What each symbol does to the nodes:
at | tu ge te zo sa
s104 | s202 s356 s667 s635 s68
s54 | s768 s167 s930 s741 s795
s930 | s795 s664 s768 s895 s488
s18 | s828 s198 s513 s23 s964
s340 | s456 s447 s684 s98 s148
s900 | s507 s104 s454 s101 s635
s290 | s895 s768 s741 s254 s345
s635 | s270 s68 s362 s900 s104
s448 | s529 s987 s706 s70 s707
s15 | s822 s900 s84 s167 s101
s567 | s563 s23 s326 s260 s794
s23 | s296 s964 s956 s794 s18
s768 | s488 s892 s795 s345 s109
s447 | s326 s251 s567 s148 s563
s456 | s260 s326 s148 s987 s675
s987 | s684 s675 s340 s707 s456
s271 | s741 s930 s290 s79 s895
s964 | s254 s741 s79 s18 s198
s454 | s635 s667 s507 s237 s362
s137 | s23 s513 s251 s326 s956
s507 | s362 s202 s635 s578 s270
s707 | s556 s456 s98 s448 s987
s326 | s794 s956 s563 s675 s137
s148 | s675 s563 s260 s340 s447
s98 | s987 s148 s556 s706 s340
s741 | s345 s795 s895 s198 s54
s84 | s101 s454 s822 s664 s237
s895 | s54 s488 s345 s271 s930
s237 | s900 s362 s578 s84 s454
s202 | s70 s706 s68 s270 s150
s362 | s104 s70 s270 s454 s667
s795 | s109 s15 s488 s54 s167
s892 | s84 s578 s15 s109 s822
s667 | s68 s448 s202 s362 s70
s251 | s956 s828 s23 s563 s296
s198 | s290 s54 s271 s964 s741
s270 | s667 s150 s104 s507 s202
s488 | s167 s84 s109 s930 s664
s150 | s448 s98 s356 s202 s706
s68 | s150 s529 s70 s104 s356
s578 | s454 s270 s900 s822 s507
s556 | s340 s260 s987 s529 s684
s684 | s148 s567 s456 s556 s260
s79 | s198 s895 s254 s513 s271
s260 | s447 s794 s675 s684 s567
s254 | s271 s345 s198 s828 s290
s345 | s930 s109 s54 s290 s768
s296 | s513 s254 s18 s251 s828
s70 | s356 s707 s150 s667 s448
s101 | s578 s635 s237 s15 s900
s794 | s251 s18 s137 s567 s23
s513 | s964 s271 s828 s956 s79
s822 | s237 s507 s101 s892 s578
s109 | s664 s822 s167 s768 s892
s956 | s18 s79 s296 s137 s513
s563 | s137 s296 s794 s447 s251
s675 | s567 s137 s447 s456 s326
s828 | s79 s290 s964 s296 s254
s529 | s98 s684 s707 s356 s556
s167 | s892 s101 s664 s795 s15
s664 | s15 s237 s892 s488 s84
s356 | s706 s556 s448 s68 s529
s706 | s707 s340 s529 s150 s98

The rows follow the links: the fewer symbols apart two nodes are, the more alike their rows tend to be.

Each row is also shifted at random along 4 hidden directions that mean nothing.

Known rows, each with its node:
[-120,   79,  237, -270, -132, -257,  432, -496,  218,  358,  387, -412,  -69,  325, -314, -285, -209,  398, -455,  -55,  319,  119,  188,   61,  155, -177, -179,  -17,   12, -476,  -23,  182, -100, -113, -380,  -51,  -92,  -26, -255,  281,  722,  306, -325,  422, -297, -176, -296, -132,  522,  173,    3,  278,   59, -333,  190, -219, -197,   77, -288, -104,  272, -224, -365,  161,  312,  128,  -93,  267]
node: s578
[  82, -422, -371,   56,  289,  416,  -99,  -56, -427, -298,  264, -470,  168, -193, -729,  231,  280,  302, -223, -340, -301, -201,  352, -304,  186,  -12,  366,  165,  261,   -4, -417, -448, -156, -284, -192,  215, -326, -334, -397,   -6, -160,   78, -137,  116, -476,   18,  109,  130,   23, -305,  -35, -136,  305,  -53, -105, -121, -129,   77, -448,  119,  294,   70, -176,  126,   30,  440, -274, -169]
node: s54
[  25,  295,  152,    8, -168, -123, -226,  235,  283,   39, -373,  560,  -75, -104,  671,   56, -182, -403,  428,  234,   45,   99, -417,  188, -167,   83, -149, -217, -221,  236,  404,  178,  217,  223,  367, -139,  173,  243,  457, -194, -347, -278,  340, -332,  502,   92,  132,  -40, -294,  120,  110,   67, -343,  193, -101,   66,  224, -204,  447,  -31, -198,   64,  184, -197, -219, -304,  332,  -36]
node: s148
[-192,  314,  244,  445, -110, -569,  689,   26, -363,  322,    3, -193, -283,  456,  249, -437,  217, -169, -175,  -65,  493,  264, -121,  220, -263,  212, -433,  276, -232, -375, -440,  120, -402,    6, -165, -257,  261,  243,   -6,  270,  499,  -10, -352,  406,  -34, -451, -399, -219,  325,  288, -271, -280,  109,  179,  317,  247, -286,   50, -129, -209,  -49, -333,  -58,  185,   70, -167, -205, -104]
node: s104
[ -15,  357,  138,  -52, -114, -215,   91,  166, -211,  198, -274,  399, -234,    2,  745,  -13,  -20, -528,  258,  184,  251,  170, -543,  266, -251,   66, -260,  -50, -417,  -15,  264,  135,   68,   29,  321, -220,  145,  339,  525, -161, -245, -398,  296, -263,  449, -330,   23, -247, -247,  315,  233, -181, -292,  436,   85,   27, -822, -319,  165, -118,  -47, -122,  -55, -121, -439, -235,   28, -229]
node: s340
[ -92, -160,   24, -607,  -24,  -64,  140, -418, -101,  225,  374, -495,   16,  106, -539, -279, -120,  468, -552,  -27,   31,   -4,  428, -198,  333, -474,  -29,  255,  207, -252, -216,  -40, -245, -304, -400,  151,  -14, -246, -408,  193,  652,  375, -390,  378, -324, -167, -190,  -29,  281,   25,  112,   89,  231, -477,  361,   85, -570,  243, -273,   80, -351,   46,   47,  246,  294,  204, -435,  213]
node: s15
[-100,  449,  415,   87, -326, -502,  126,   86,  569,  342, -240,  391, -148,  221,  693, -315, -315, -244,  253,  354,  338,  181, -267,  366, -241,   53, -397, -217, -207,  -30,  345,  546,  177,  351,  123, -200,  374,  327,  358,   65,  268,   18,   68,   -5,  402,   57, -191,  -74,  141,  256,  -62,  193, -263,  -66,  101,  160,  538,  -16,  516, -140, -319,  -97,  253, -126,  115, -508,  339,  218]
node: s529
[  85, -359, -135, -256,  114,  303, -188, -195,   83, -274,  249, -379,  297,  -64, -730,  -27,   -8,  491, -323, -128, -356, -272,  555, -390,  316, -265,  296,  100,  422,   36, -147, -111,   74,  -90, -296,  218, -132, -478, -444,   17,  206,  381, -141,  172, -390,   69,   11,  165,  120, -201, -153,   52,  347, -402,   38, -207, -140,  435, -189,  259, -203,  210,  228,   46,  312,  223, -219,  220]
node: s768
[-207,  311,  317, -178, -206, -494,  625, -291,    9,  483,  203, -215, -292,  422,  102, -343, -148,   52, -336,   58,  514,  303, -102,  260,  -31, -169, -386,  113, -262, -463,  -19,  210, -196, -158, -202, -247,   34,  220,  -19,  228,  644,   47, -249,  318,  -57, -346, -343, -257,  400,  311,   92,  110,  -26,  -74,  322,  -28, -601, -125, -220, -242,   89, -365, -322,  216,   65,  -45, -162,  133]
node: s270
[  -5, -321, -137, -967,   24,  319, -252, -375,  -11,  149,  466, -424,   43, -224, -730,   91, -235,  612, -472,   34, -110,   89,  332, -284,  548, -625,  163,  256,  174,  -17, -160, -406, -319, -536, -313,  324, -187, -212, -596,   81,  380,  244, -472,  234, -320,  299,  -22,  133,   38, -228,  469,  299,  142, -592,   98,  434,   45,    0, -303,  -31, -337,  265, -121,  336,  274,  448, -286,   46]
node: s488
[ 181, -399, -379,  150,  268,  511, -354,  153, -316, -649,  -66,  -72,  344, -224, -483,  123,  282,  115,  -23, -233, -625, -454,  423, -435,   78,   36,  462,   92,  447,  305, -132, -196,  210,  121,  -28,  257, -162, -502, -173, -179, -395,  125,  319, -211, -237, -164,  259,  159, -256, -216, -264, -402,  287,   49,  -76, -412, -678,  418, -128,  445, -107,  349,  407, -157,  -52,  137, -274,   34]
node: s198
[   9,  286,   66,   71,  -79, -193,   82,  193, -225,  103, -264,  435, -180,   47,  706,   -8,   25, -560,  260,  118,  186,   97, -524,  238, -241,  147, -154,  -86, -376,   12,  255,  150,  176,   82,  324, -270,   94,  319,  515, -178, -356, -412,  362, -289,  406, -364,   73, -196, -251,  324,  187, -214, -290,  498,   39,  -82, -857, -300,  144,  -78,   50, -147,  -55, -149, -433, -256,   33, -204]
node: s684
[-148,   30,  210, -125, -111, -297,  300, -211,  219,  262,  223, -404,    0,  313, -300, -384, -125,  409, -356,   67,  201,  121,  345,  -50,  116, -192, -203,  156,  165, -229, -254,  115, -274,  -10, -406,   70,  186, -106, -360,  338,  814,  388, -481,  477, -245,   53, -365,   39,  433,   14, -174,  170,  223, -497,  256,  284,  434,  371,  -45,  -62, -389,   10,  141,  151,  491,  -35, -143,  267]
node: s237
[ 103, -409, -244, -274,  187,  420, -139, -285,  -92, -146,  388, -408,  161, -176, -762,  292,   51,  471, -279, -283, -239, -154,  312, -280,  318, -107,  321,    0,  239,  -93, -149, -361,  -83, -327, -213,  207, -382, -294, -419,   36,  -18,  187, -184,   69, -445,  192,  141,   87,   69, -295,  109,  183,  187, -230, -117, -192,   72,  -48, -461,   20,  450,   23, -397,  141,  134,  497, -127,   -2]
node: s930
[-201,  402,  357, -173, -334, -466,  285,   -5,  300,  695,  107,   84, -410,  185,  473,  -85, -283,  -34,    7,  337,  639,  551, -424,  432,  -56,  -29, -477,  -39, -460, -243,   14,  102, -410, -128,    5, -157,  242,  572,  102,  240,  456,  -81, -477,  247,  244,  344, -311,  -71,  227,  129,  304,  473, -281,  -94,   95,  726, 1088, -444,  176, -474,  -59, -264, -346,  246,  126, -111,  312,  -53]
node: s70
[-210,  354,  314,   -1, -214, -513,  463, -138,  166,  525,   96, -108, -340,  330,  275, -264, -157,    6, -146,  151,  582,  413, -200,  335, -102,   21, -417,   67, -312, -327,  -47,  182, -324,  -64, -111, -228,  199,  388,   10,  273,  568,   59, -398,  340,   44,    8, -388, -106,  340,  194,   57,  245,  -92, -100,  217,  366,  421, -186,   14, -353,   46, -343, -316,  193,  133, -106,   98,   49]
node: s667
[ 212, -415, -321,  316,  282,  560, -369,   66,   64, -567,  -40,  -21,  361, -240, -448,  316,  186,  166,   97, -283, -549, -414,  296, -273,   18,  241,  472, -210,  394,  241,   14, -178,  345,  191,   36,  187, -331, -390,  -93, -136, -550,   94,  385, -236, -285,  159,  308,  202, -111, -328, -237,  -50,  137,   37, -341, -575,  276,  195,  -76,  291,  464,  155,  -21, -170,    3,  233,  136,    2]
node: s254
[ 220, -207, -201, -230,   47,  468, -632,  130,  252, -377, -177,  349,  262, -408,   30,  360,  -74,  -82,  325,   57, -479, -222,   10, -163,   69,  -48,  308, -240,  174,  370,  381,  -90,  364,   96,  283,  149, -129, -120,  180, -309, -614, -140,  437, -515,  198,  374,  406,  132, -447, -215,  188,   62, -157,  -10, -286, -110,  150,  -74,  283,  236,  -66,  308,  202, -213, -136,   54,  253,   -7]
node: s956
[ 227, -376, -349,  300,  277,  590, -404,   90,  -66, -541,  -26,  -18,  353, -282, -408,  412,  220,   68,  126, -345, -572, -398,  231, -282,   35,  191,  450, -133,  316,  245,   16, -220,  295,   80,  129,  153, -335, -322, -102, -188, -616,  -66,  391, -294, -195,   94,  327,  144, -235, -257, -158, -136,  114,  164, -327, -570,  -12,   83, -148,  309,  440,  145,  -57, -174, -103,  252,    7, -100]
node: s79
[  47,  198,  137,   98, -138,  -39, -358,  347,  425,    2, -338,  546,  -92, -157,  642,   84, -167, -320,  489,  296,   15,   63, -379,  207, -229,  106, -105, -241, -159,  270,  388,  171,  227,  266,  349,  -74,  235,  265,  399, -166, -427, -253,  238, -379,  511,  377,  146,   77, -283,   -8,  156,  181, -355,  101, -230,  251,  879, -184,  567,  -61, -212,  113,  234, -192, -153, -327,  460,  -36]
node: s260
[ 167, -113, -171, -564,  -16,  383, -627,   85,  151, -225, -146,  404,  175, -398,  176,  346, -224, -112,  254,  231, -351, -206,  -99, -108,  138, -274,  231, -214,    4,  364,  516,  -56,  369,  -33,  315,  167, -101,  -60,  223, -401, -527, -182,  547, -501,  332,  171,  386,   27, -505,  -57,  417,   82, -216,   32,  -94,  -41, -428, -238,  273,  157, -217,  337,  211, -172, -307,   -4,  119,  -57]
node: s251
[-224,  384,  282,  220, -200, -589,  595,  -14, -233,  367,  -30,    7, -327,  385,  430, -413,   60, -249, -102,   58,  474,  267, -258,  276, -270,  102, -420,  161, -292, -300, -201,  216, -268,   60,  -84, -237,  250,  318,  174,  192,  424,  -82, -201,  301,   99, -460, -339, -263,  260,  374, -123, -184,  -50,  189,  304,  143, -572,  -64,  -45, -174, -115, -346,  -13,   52,  -32, -266, -151,   -8]
node: s68

Where do the symbols, taken in turn from left to right, take each start?
Answer with the node's name.
[-137,  -60,  137, -322,  -74, -116,  296, -386,  174,  269,  422, -450,   -4,  187, -494, -199, -138,  443, -467,  -56,  179,   90,  323,  -96,  223, -278,  -67,  182,  135, -310, -188,   -8, -222, -247, -385,  101,  -81, -101, -399,  296,  682,  323, -445,  432, -340,   -4, -307,   18,  412,  -32,  -15,  207,  156, -465,  181,   29,   31,  130, -255, -120,  -44,  -71, -174,  232,  362,  155, -179,  199]
te ge -> s635
[ -83, -121,  -47,  532,  158, -127,  476,  -95, -364,    9,  248, -544,  -31,  230, -505, -177,  296,  287, -299, -307,  166,   50,  280,  -93,   10,  195,  -42,  321,  175, -248, -693, -264, -452,  -97, -346,   -1,    4, -150, -454,  367,  443,  206, -583,  488, -447,  -81, -314,   61,  433, -146, -377, -158,  386,  -99,   45,  180,  453,  201, -393,  -59,  166, -185, -167,  230,  331,  217, -215,  -49]
ge zo -> s237
[ 220, -309, -287,  143,  139,  490, -705,  406,  117, -441, -219,  235,  231, -478,  -65,  358,   42,  -11,  414,   92, -502, -275,  135, -228,   72,   72,  317, -100,  250,  545,   45, -246,  192,  108,  190,  194,   38, -214,  -22, -177, -545,  -61,  182, -343,  151,  523,  325,  343, -381, -378,    3,  -12,   33,  -53, -323,  271, 1058,  109,  329,  178, -288,  422,  439, -162,   -3,    1,  207, -117]
zo tu tu -> s513
[ 201, -336, -394,  -29,  193,  588, -544,  141, -153, -436,   50,   25,  197, -449, -344,  524,  174,  101,  171, -105, -433, -253,   89, -251,  167,   70,  437,  -89,  182,  343,   -5, -425,   93, -112,  137,  229, -247, -187, -101, -155, -598, -149,  179, -296, -112,  355,  366,  213, -365, -305,  124,  -47,   60,   46, -322,  -30,  316, -120,  -91,  129,  175,  243,  -64,  -55, -138,  288,   33, -190]
sa te te -> s290
[ 120,  167,  -51,  -47,  -13,  245, -307,  117,  211,   -9, -180,  477,   -6, -239,  431,  463, -134, -328,  420,   80,  -48,   46, -437,  202, -104,  194,   89, -355, -240,  172,  525,   15,  279,   11,  440, -123, -163,  251,  420, -282, -682, -399,  451, -479,  366,  238,  303,  -26, -350,  -46,  322,  250, -389,  291, -319, -218,  230, -553,  194,  -97,  538,  -93, -353, -165, -420,   -7,  479, -183]
te zo zo -> s456
[-187,  218,  402,  569, -131, -527,  655, -122,  284,  167,   11, -300,  -42,  561,  -25, -542,    4,  130, -188,  -64,  317,   57,  190,  160, -247,  226, -278,   46,   74, -331, -181,  448,  -50,  305, -318, -149,  242,  -16,  -65,  349,  673,  369, -210,  480, -212, -308, -461,  -91,  596,  191, -558,  -60,  188, -125,  198, -280,  297,  462,   10,  -62,   55, -266,   78,   11,  392, -282,   27,  317]
tu zo ge tu -> s70
[  14, -362,  -99,  148,  187,  280,  -49,  -97,   46, -290,  189, -398,  274,  -33, -712, -101,   99,  467, -266, -183, -335, -264,  583, -340,  173,  -70,  226,  137,  480,   44, -296, -113,    3,   50, -358,  212,  -45, -444, -432,  154,  222,  450, -222,  281, -432,   98,  -41,  236,  219, -271, -348,  -78,  365, -383,   10, -123,  354,  517, -202,  226, -175,  202,  284,   38,  408,  169, -197,  220]
ge ge sa zo -> s900
[-130,  418,  453,   11, -311, -495,  373, -211,  685,  501,  -16,  135, -251,  316,  496, -202, -336,  -53,   59,  193,  531,  338, -325,  483, -189,  116, -413, -279, -290, -306,  392,  477,   55,  191,   23, -245,  107,  406,  245,  192,  342,  -18,  -47,  139,  215,   57, -283, -126,  360,  248,   86,  496, -290, -116,   -8,  -81,  608, -218,  191, -299,  316, -343, -369,  -23,  116, -256,  456,  220]
te ge tu te -> s684
[ 171,  -53, -176,   39,   81,  324, -573,  350,  -33, -307, -308,  412,  105, -385,  267,  339,   42, -252,  439,  131, -309, -143, -173,  -42,  -45,   98,  200, -161,  -16,  445,  196, -157,  210,   83,  377,   84,   24,    7,  246, -303, -631, -268,  338, -418,  311,  266,  349,  102, -485, -131,  116,  -86, -105,  212, -233,  161,  278, -133,  290,  107, -168,  285,  291, -177, -258,  -79,  198, -157]
te ge -> s828
[ -60,  370,  227,  215, -187, -336,  152,  158,   95,  246, -262,  391, -227,  111,  721,  -47,  -72, -393,  285,  167,  306,  239, -511,  403, -312,  218, -304, -105, -349,  -74,  227,  253,   48,  190,  249, -248,  156,  384,  461,  -65, -145, -284,  167, -132,  422,  -68,  -44, -116,  -69,  266,   73,   47, -287,  322,  -31,   90,  120, -249,  267, -196,   99, -235,  -84,  -94, -225, -295,  275,  -91]
zo ge tu -> s148
[ 171, -381, -239, -647,   61,  532, -649, -167,  393, -179,  254, -176,  297, -401, -643,  361, -210,  517, -125,   61, -432, -202,  449, -400,  435, -388,  364,  -67,  390,  212,  162, -291,  103, -230, -118,  374, -197, -334, -436,  -82,  -76,  246, -108,  -55, -212,  588,  217,  305, -152, -390,  242,  426,  111, -536, -181,  117,  743,   89,    0,  100, -201,  393,   73,  102,  252,  321,   68,  149]
te tu te -> s930
[ 183, -214, -445, -126,  206,  497, -520,  214, -603, -294,  -76,  196,   37, -498,  -24,  511,  232, -201,  196,  -55, -297,  -97, -225, -197,  144,  -24,  321,   57,  -58,  358,  -64, -545,  -66, -303,  282,  110, -197,  -34,   86, -282, -761, -406,  156, -441,  135,  120,  430,   66, -565, -154,  372, -243,  -14,  321, -170,  217, -424, -363,  -85,   51,   18,  212,  -67,   16, -504,  302, -105, -487]
sa te -> s964
[-143,  449,  351,   65, -218, -441,  387,    2,  274,  363, -112,  251, -273,  243,  670, -173, -186, -285,   86,  141,  432,  300, -426,  448, -259,  133, -417, -189, -395, -214,  239,  389,   53,  104,  158, -318,  124,  423,  410,   42,  164, -172,   70,    7,  314, -152, -181, -226,  154,  355,   87,  189, -353,  157,   45,  -84,  -55, -313,  174, -244,  201, -331, -276,  -42, -110, -290,  209,   48]
ge tu sa -> s675
[-210,  158,  218, -571, -247, -456,  335, -252,  -97,  577,  316, -303, -264,  224,  -24, -338, -218,  229, -421,  192,  439,  390,    5,   57,  241, -453, -353,  324, -213, -288, -246,    2, -479, -370, -303,  -15,  232,  183, -244,  224,  850,  146, -652,  413,  -39, -120, -364, -145,  303,  158,  268,  107,   48, -379,  446,  694, -234,  -63, -130, -264, -534,  -57,   11,  309,  225,   17, -319,   64]
zo ge -> s270
